Below are the code and all the weights of a small trained network. Each question names an input and a target symbol and asks about switching units off, where a switched-off unit gives its printed mean instead of its output.

import numpy as np


def w(rows, s, z=0):
    codes = np.array(rows[::2]) - 128.0
    scale = np.full(codes.shape[1], s)
    scale[-1] = z or s
    return codes * scale


def f(y):
    return np.maximum(y, 0)


def softmax(a):
    e = np.exp(a - a.max(-1, keepdims=True))
    return e / e.sum(-1, keepdims=True)


def log_softmax(a):
    a = a - a.max(-1, keepdims=True)
    return a - np.log(np.exp(a).sum(-1, keepdims=True))


def net(x, mask):
    ids = ['αβζηπτφω'.index(c) for c in x.split()]
    T = len(ids)
    res = E[ids] + P[:T]
    r = res
    for j in range(3):
        rows = slice(3 * j, 3 * j + 3)
        q, k, v = (r @ M[0][rows].T for M in (Q, K, V))
        z = softmax(np.where(np.tri(T) > 0, q @ k.T / 3**0.5, -1e9)) @ v
        o = O[0][rows]
        res = res + np.where(mask[j], z, o[:, -1]) @ o[:, :-1]
    y = f(res @ A[0][:, :-1].T + A[0][:, -1])
    res = res + np.where(mask[3:19], y, B[0][:, -1]) @ B[0][:, :-1]
    return log_softmax(res[-1] @ U[:, :-1].T + U[:, -1])


Q, K, V, O, A, B = {}, {}, {}, {}, {}, {}
E = w([
[155,32,140,153],'α',
[210,130,163,40],'β',
[125,121,144,212],'ζ',
[179,50,166,53],'η',
[100,224,152,184],'π',
[171,116,155,97],'τ',
[146,7,163,79],'φ',
[143,224,138,194],'ω',
],0.015)
P = w([
[123,146,26,134],'0',
[97,123,174,185],'1',
[39,109,101,67],'2',
[228,140,91,141],'3',
[100,120,205,185],'4',
[20,140,144,42],'5',
[222,148,95,143],'6',
[107,125,228,198],'7',
[29,144,168,47],'8',
[227,150,102,155],'9',
[114,134,254,215],'10',
[40,164,188,78],'11',
[222,153,99,170],'12',
[106,118,213,202],'13',
],0.017)
Q[0] = w([
[118,114,149,224],'head 1',
[96,187,148,207],'head 1',
[175,104,197,119],'head 1',
[88,135,115,126],'head 2',
[252,119,73,153],'head 2',
[83,136,114,146],'head 2',
[190,129,102,163],'head 3',
[25,161,189,93],'head 3',
[201,128,118,192],'head 3',
],0.014)
K[0] = w([
[137,91,143,157],'head 1',
[157,138,186,173],'head 1',
[116,124,112,135],'head 1',
[154,150,167,114],'head 2',
[110,120,3,103],'head 2',
[129,123,146,137],'head 2',
[65,154,81,119],'head 3',
[151,146,238,152],'head 3',
[140,129,76,106],'head 3',
],0.02)
V[0] = w([
[93,185,72,66],'head 1',
[131,106,97,151],'head 1',
[157,129,160,157],'head 1',
[103,182,55,176],'head 2',
[4,95,182,128],'head 2',
[52,117,143,192],'head 2',
[216,33,82,162],'head 3',
[155,141,65,248],'head 3',
[44,25,135,175],'head 3',
],0.012)
O[0] = w([
[125,143,112,171,3],'head 1',
[119,140,159,102,119],'head 1',
[162,50,117,87,191],'head 1',
[60,235,164,73,154],'head 2',
[83,107,69,208,161],'head 2',
[80,255,27,162,233],'head 2',
[214,225,217,245,143],'head 3',
[125,248,157,105,247],'head 3',
[156,214,48,244,136],'head 3',
],0.0096,0.0075)
A[0] = w([
[104,125,210,139,172],'neuron 1',
[254,138,61,41,215],'neuron 2',
[102,95,15,110,218],'neuron 3',
[149,115,145,221,146],'neuron 4',
[120,140,45,198,63],'neuron 5',
[203,14,172,198,135],'neuron 6',
[62,69,154,60,139],'neuron 7',
[74,152,139,93,181],'neuron 8',
[164,19,32,117,165],'neuron 9',
[224,61,175,89,117],'neuron 10',
[138,164,217,192,120],'neuron 11',
[116,143,110,234,115],'neuron 12',
[103,118,197,99,2],'neuron 13',
[90,197,192,35,151],'neuron 14',
[133,234,125,148,96],'neuron 15',
[110,10,16,76,118],'neuron 16',
],0.0094,0.0063)
B[0] = w([
[152,196,160,130,170],'neuron 1',
[95,105,92,159,179],'neuron 2',
[149,95,208,136,181],'neuron 3',
[120,120,115,11,186],'neuron 4',
[182,137,142,125,192],'neuron 5',
[143,166,105,128,207],'neuron 6',
[130,166,50,120,166],'neuron 7',
[189,112,124,123,192],'neuron 8',
[115,120,161,152,159],'neuron 9',
[118,111,113,156,187],'neuron 10',
[82,122,112,120,196],'neuron 11',
[115,79,124,130,205],'neuron 12',
[157,83,141,75,151],'neuron 13',
[104,76,142,169,253],'neuron 14',
[127,115,121,109,248],'neuron 15',
[89,202,151,114,154],'neuron 16',
],0.012,0.021)
U = w([
[165,200,175,9,63],'α',
[171,25,108,173,72],'β',
[84,141,111,210,230],'ζ',
[223,170,137,166,252],'η',
[35,46,48,119,129],'π',
[135,65,211,233,151],'τ',
[160,116,50,68,97],'φ',
[200,106,254,48,59],'ω',
],0.009,0.004)

Each question gives the input, a string of symbols that net reads in full, and the target symbol t.
The units are the heads (3 rows each of Q, K, V and O) and the neurons (one row each of A and B). Each row of codes is followed by its name. A weight is (code - 128) times the scale printed after its matrix; where a second scale follows, it is the last column's (O, A, B and U).
mask holds one flag per unit, heads first, then neurons. A switched-off unit (its flag False) gives its mean, the last column of its rows in O or B, instead of its output. The means were averaged over made-up inputs and are rounded, as every weight is.
A unit's drop is (log p(t) with every unit on - log p(t) with that unit switched off) / (log p(t) with every unit on - log p(t) with every unit switched off).
The circuit of an input: a set's keep is (log p(t) with only the set's units on - log p(t) with every unit switched off) / (log p(t) with every unit on - log p(t) with every unit switched off). Starting from the 12 units with the biggest drops (on a tie, the unit counted first), units are removed one at a time, each time the one whose removal leaves the highest keep (on an exact tie, the one counted first), for as long as the keep stays at least 0.8.
units of the circuit, in order: the units of the circuit, biggest drop first
most important unit: the unit with the biggest drop
top k neurons: the k neurons with the biggest drops, biggest first
which heads matter: for each layer, one digit per head in row order, 1 if its drop is at least 0.15 and else 0, layers parted by /
input β ω ω ω π ω φ ω η φ τ ζ π, target β: units of the circuit, in order -> [neuron 10; neuron 2; head 2; head 1]
input ζ π ω β ω α η φ β ω τ ω, target τ: units of the circuit, in order -> [head 3; head 2; neuron 3; neuron 7]
input η β η ω ω π ζ τ π ζ ω β α, target η: units of the circuit, in order -> [head 3; neuron 14]
input ζ ω ζ ω η ω ζ φ η ζ π ζ, target α: units of the circuit, in order -> [head 3; neuron 16; neuron 2; neuron 12]
input ζ ζ η β ω α ω π ζ β, target ζ: most important unit -> neuron 14
input τ φ ω, target β: units of the circuit, in order -> [neuron 12; head 2; head 3]
input π α ζ π ω β ω φ β, target β: units of the circuit, in order -> [head 2; head 3]
input τ φ ω β ω π ζ φ ω ζ, target τ: units of the circuit, in order -> [head 2; neuron 10; neuron 4; neuron 2]
input α α ω φ φ ζ, target β: top 4 neurons -> [neuron 12; neuron 4; neuron 5; neuron 1]
input ζ ω ω φ β β η ω τ, target π: which heads matter -> 001
input π τ ω ζ ω φ β τ τ β π π α, target π: units of the circuit, in order -> [head 3; neuron 2]
input β β π ω π α ζ, target β: units of the circuit, in order -> [neuron 10; head 2; neuron 2]
input π ω τ η π ω ω η β π τ η φ, target π: top 2 neurons -> [neuron 14; neuron 5]
input ω β φ, target ζ: most important unit -> neuron 16
input α ω φ ζ τ ω π τ π ζ φ π, target β: units of the circuit, in order -> [head 2; neuron 12; head 3]
input φ π π, target α: units of the circuit, in order -> [head 3; neuron 3; neuron 16]
input ω η α α, target ω: units of the circuit, in order -> [head 2; neuron 14]
input η α ω η α φ, target φ: which heads matter -> 101
input τ ω ω α α α β τ ω η ζ α π, target τ: which heads matter -> 010
input φ ω ζ τ φ ω ω β τ ω ζ τ, target η: top 2 neurons -> [neuron 5; neuron 14]
input η τ φ ω τ η φ, target η: most important unit -> neuron 6
input ω τ π φ φ ω ω π ω ω, target ω: top 3 neurons -> [neuron 14; neuron 13; neuron 8]
input π α ω, target φ: which heads matter -> 011
